Below is a small trained network, with its code and all its weights. Each question gives an input and a target symbol and asks what happens when units are switched off, that is, made to give their printed mean instead of their output.

import numpy as np


def w(rows, s, z=0):
    codes = np.array(rows[::2]) - 128.0
    scale = np.full(codes.shape[1], s)
    scale[-1] = z or s
    return codes * scale


def norm(h):
    return h / np.sqrt((h * h).mean(-1, keepdims=True) + 1e-5)


def f(y):
    return y / 2 * (1 + np.tanh(0.7978845608 * (y + 0.044715 * y**3)))


def softmax(a):
    e = np.exp(a - a.max(-1, keepdims=True))
    return e / e.sum(-1, keepdims=True)


def log_softmax(a):
    a = a - a.max(-1, keepdims=True)
    return a - np.log(np.exp(a).sum(-1, keepdims=True))


def net(x, mask):
    ids = ['δλμσφω'.index(c) for c in x.split()]
    T = len(ids)
    res = E[ids] + P[:T]
    u = 0
    for l in range(2):
        q, k, v = (norm(res) @ M[l].T for M in (Q, K, V))
        z = softmax(np.where(np.tri(T) > 0, q @ k.T / 3**0.5, -1e9)) @ v
        res = res + np.where(mask[u], z, O[l][:, -1]) @ O[l][:, :-1]
        u += 1
        y = f(norm(res) @ A[l][:, :-1].T + A[l][:, -1])
        res = res + np.where(mask[u : u + 4], y, B[l][:, -1]) @ B[l][:, :-1]
        u += 4
    return log_softmax(norm(res)[-1] @ U[:, :-1].T + U[:, -1])


Q, K, V, O, A, B = {}, {}, {}, {}, {}, {}
E = w([
[147,108,144,53,36],'δ',
[121,106,61,121,130],'λ',
[130,73,6,175,216],'μ',
[166,168,14,200,138],'σ',
[250,248,59,81,178],'φ',
[166,129,204,148,164],'ω',
],0.018)
P = w([
[36,171,105,118,123],'0',
[155,46,89,26,163],'1',
[167,35,137,74,141],'2',
[172,16,176,80,133],'3',
[171,2,167,118,135],'4',
[146,4,112,120,152],'5',
],0.0068)
Q[0] = w([
[171,75,28,129,209],'L0H0',
[126,119,121,133,124],'L0H0',
[212,87,83,138,253],'L0H0',
],0.028)
K[0] = w([
[116,185,136,145,254],'L0H0',
[140,97,124,107,104],'L0H0',
[96,233,144,211,164],'L0H0',
],0.026)
V[0] = w([
[19,178,55,135,24],'L0H0',
[58,85,112,24,217],'L0H0',
[127,7,88,87,238],'L0H0',
],0.014)
O[0] = w([
[76,244,153,247,121,255],'L0H0',
[147,38,183,131,71,34],'L0H0',
[139,7,156,193,185,162],'L0H0',
],0.013,0.0041)
A[0] = w([
[135,148,250,98,194,38],'L0N0',
[121,98,5,165,148,132],'L0N1',
[238,146,102,125,168,76],'L0N2',
[83,128,182,100,68,7],'L0N3',
],0.03,0.0016)
B[0] = w([
[147,115,168,229,241,150],'L0N0',
[163,68,52,246,75,252],'L0N1',
[254,74,138,149,163,205],'L0N2',
[215,74,52,119,150,149],'L0N3',
],0.02,0.015)
Q[1] = w([
[108,79,79,126,144],'L1H0',
[205,208,20,193,123],'L1H0',
[82,141,137,80,9],'L1H0',
],0.015)
K[1] = w([
[186,151,133,160,103],'L1H0',
[162,136,172,138,138],'L1H0',
[90,3,103,40,125],'L1H0',
],0.02)
V[1] = w([
[38,107,45,149,37],'L1H0',
[132,84,57,81,22],'L1H0',
[151,250,50,69,188],'L1H0',
],0.023)
O[1] = w([
[97,122,51,194,137,80],'L1H0',
[135,14,76,97,90,2],'L1H0',
[141,158,174,177,5,154],'L1H0',
],0.02,0.0091)
A[1] = w([
[73,68,43,164,125,124],'L1N0',
[49,36,160,150,74,86],'L1N1',
[110,162,129,93,57,83],'L1N2',
[55,129,185,89,5,1],'L1N3',
],0.028,0.006)
B[1] = w([
[85,144,150,59,94,249],'L1N0',
[102,74,192,217,120,143],'L1N1',
[140,95,103,99,81,147],'L1N2',
[164,151,88,4,73,148],'L1N3',
],0.03,0.016)
U = w([
[75,101,254,136,175,155],'δ',
[219,139,110,48,102,73],'λ',
[148,134,23,187,168,122],'μ',
[232,137,208,161,145,119],'σ',
[122,85,57,194,71,78],'φ',
[96,183,143,114,78,253],'ω',
],0.0083,0.0032)

Each question gives the input, a string of symbols that net reads in full, and the target symbol t.
The units are the heads (3 rows each of Q, K, V and O) and the neurons (one row each of A and B). Each row of codes is followed by its name. A weight is (code - 128) times the scale printed after its matrix; where a second scale follows, it is the last column's (O, A, B and U).
mask holds one flag per unit, layer by layer, with each layer's heads first. A switched-off unit (its flag False) gives its mean, the last column of its rows in O or B, instead of its output. The means were averaged over made-up inputs and are rounded, as every weight is.
A unit's drop is (log p(t) with every unit on - log p(t) with that unit switched off) / (log p(t) with every unit on - log p(t) with every unit switched off).
The circuit of an input: a set's keep is (log p(t) with only the set's units on - log p(t) with every unit switched off) / (log p(t) with every unit on - log p(t) with every unit switched off). Starting from all 10 units, units are removed one at a time, each time the one whose removal leaves the highest keep (on an exact tie, the one counted first), for as long as the keep stays at least 0.8.
units of the circuit, in order: the units of the circuit, biggest drop first
k most important neurons: the k neurons with the biggest drops, biggest first
top k neurons in layer l: the k neurons of layer l with the biggest drops, biggest first
drop of u: that unit's drop, to one decimal
input σ λ φ λ σ, target ω: top 2 neurons in layer 0	[L0N1, L0N2]
input μ λ λ λ, target δ: most important neuron	[L1N0]
input φ λ ω δ λ, target σ: units of the circuit, in order	[L1H0, L1N0, L0N0]
input σ ω σ λ λ, target ω: units of the circuit, in order	[L0H0, L0N2]
input σ λ λ σ λ, target ω: units of the circuit, in order	[L1N0, L0N2]
input λ σ ω σ σ ω, target μ: 3 most important neurons	[L0N1, L0N2, L1N0]
input φ δ δ ω ω λ, target σ: units of the circuit, in order	[L1H0, L0N0, L1N0]
input ω δ ω δ σ λ, target λ: top 2 neurons in layer 0	[L0N2, L0N0]
input σ σ ω φ φ ω, target ω: top 2 neurons in layer 0	[L0N1, L0N2]
input σ σ σ σ ω, target δ: 2 most important neurons	[L0N0, L0N1]
input μ φ σ σ ω, target δ: 2 most important neurons	[L0N1, L0N0]
input ω μ ω λ λ ω, target λ: 2 most important neurons	[L0N1, L1N1]
input ω σ λ μ, target λ: top 2 neurons in layer 0	[L0N2, L0N0]
input σ λ λ φ φ, target ω: 2 most important neurons	[L0N1, L0N0]
input μ μ σ λ ω λ, target δ: top neuron in layer 0	[L0N2]
input δ ω ω ω σ φ, target φ: drop of L0N3	0.2
input ω φ σ φ λ μ, target λ: drop of L0H0	1.2
input λ σ λ, target μ: drop of L1H0	0.8
